Each row has a name. Each question is about the rows just above it.

suri: [131 131 132 131 132 126 139 113  96 149  88 129]
guted: [ 95 115  83  76 110 139 186 117 113 148  89 166]
vabom: [118 117 125 129 126 124 134 122 123 127 125 133]
buk: [124 134 122 122  93  80 133 113  96 148  88  91]
The rest of the row after [113  96 148  88]: | [91]
The next entry after [139 113]: | [96]
The next entry after [110 139]: | [186]
Give the next entry after [124 134 122 123]. | [127]
After [131 132 126 139 113], its row goes on with | [ 96 149  88 129]

Mus: [121  83 131 135]
Gim: [122 222 125 141]
Vime: [136 143 131 124]
lufut: [134 108 132 124]
pomef: [127 221 125 141]
Pero: [132 175 128 122]
velav: [122 175 127 139]
vek: [121  83 131 136]
Give the next entry after [122 175]. | [127]
[121  83 131 136] is in which row? | vek
After [132 175], its row goes on with | [128 122]
Go on from [175 127] to the end of its row. | [139]
The rest of the row after [122 222 125]: | [141]
Go on from [175 128] to the end of its row. | [122]
After [127 221 125], its row goes on with | [141]

Kelu: [137 142  92 124 104 145 206 108 117]
nake: [143 128  82 141 138 136 223  79 136]
puga: [ 90 111 156 122 136 122  41 176 136]
Gober: [100 102 140 139 168 116  41 176 153]
mibuf: [ 65  88 130 132 167 122  59 167 157]
roku: [131 121  73 144 149 138 226  79 141]
Give the next entry after [111 156 122 136]. | [122]
Where do [ 90 111 156 122 136 122  41 176 136] appear? | puga

tuf: [121 145 153  68  93 203  47  91  90]
Zubon: [126  84 198 166 112 209  80 186 110]
dom: [ 97 100 137  53 119 190  81  93  51]
sobe: [112 161 216  87 112 207  99  98  38]
femo: [ 66 158  92 131 234  94 133  87 100]
bizu: [126  84 198 166 112 209  80  79 129]
Nen: [ 76 140  87 128 216  45 162 104 137]
gagop: [224 160 216  87  45 128 151 105  35]
seb: [209  80 184 119  93 191  32 129 175]
tes: [128 179  80 136 219  76 146  79  82]
mov: [125  84 174  84 118  95 205  57  82]
mez: [105 139  65 135 187 108  30 139 179]
Give the next entry after [209  80 186]. | [110]
After [160 216  87  45 128], its row goes on with | [151 105  35]
After [160 216  87], its row goes on with | [ 45 128 151 105  35]
After [87 45], its row goes on with | [128 151 105  35]
What is the next entry after [ 87 128 216  45]? | [162]
Go on from [ 87 112 207  99  98] to the end of its row. | [38]

zis: [128 150 131 130 126 139 122 129 128]
doba: [128 150 131 130 154 216 122 129 126]
pubid: [128 138 128 130 126 139 122 129 131]
Bugom: [127 138 126 126 216 154  76 217 136]
nuge: [128 127 126 130 190 139  80 174 141]
Daz: [128 138 126 130 126 127 122 129 131]
nir: [128 138 126 130 126 128 122 129 131]
Give the next entry after [128 130 126]. | [139]
Give the next entry after [216 154]. | [76]
After [128 130 126], its row goes on with | [139 122 129 131]
Whose row is [128 150 131 130 126 139 122 129 128]? | zis

Rono: [152  50  83 134  90]
Tef: [152  50 149 122  76]
navit: [ 99 157 144 168  86]
Vatef: [ 46 157 144 168  85]
lav: [117 157 145 168 100]
zeti: [107 116 129 149  90]
lol: [145 122 124 134 100]
Zof: [129 116 129 149  90]
Go on from [117 157] to the end of its row. | [145 168 100]
The next entry after [157 145 168]: | [100]
Which row holds [152  50  83 134  90]? | Rono
Whose row is [129 116 129 149  90]? | Zof
Whose row is [ 46 157 144 168  85]? | Vatef
After [122 124], its row goes on with | [134 100]

Rakul: [144 128 121 168 127 111]
fufik: [128 173 178 184 125 198]
lag: [122 140 137 183 125 136]
Go on from [183 125] to the end of its row. | [136]
After [128 173 178 184], its row goes on with | [125 198]

Zato: [162  64  61 172 104 193]
keve: [114 109 164 141 163  72]
Kufuv: [ 94 138  79 188 108  38]
The rest of the row after [ 64  61 172 104]: | [193]
The rest of the row after [162  64  61 172 104]: | [193]
Give the next entry after [114 109 164]. | [141]

guba: [133 129 133 135 209]
povav: [131 129 133 136 209]
Kaves: [132 128 133 136 209]
dod: [132 131 129 130 147]
luv: [132 135 132 134 178]
Whose row is [132 131 129 130 147]? | dod
What is the next entry after [131 129 130]? | [147]
What is the next entry after [132 128 133]? | [136]
Give the next entry after [132 134]. | [178]
Go on from [132 135 132 134] to the end of its row. | [178]
The rest of the row after [128 133]: | [136 209]

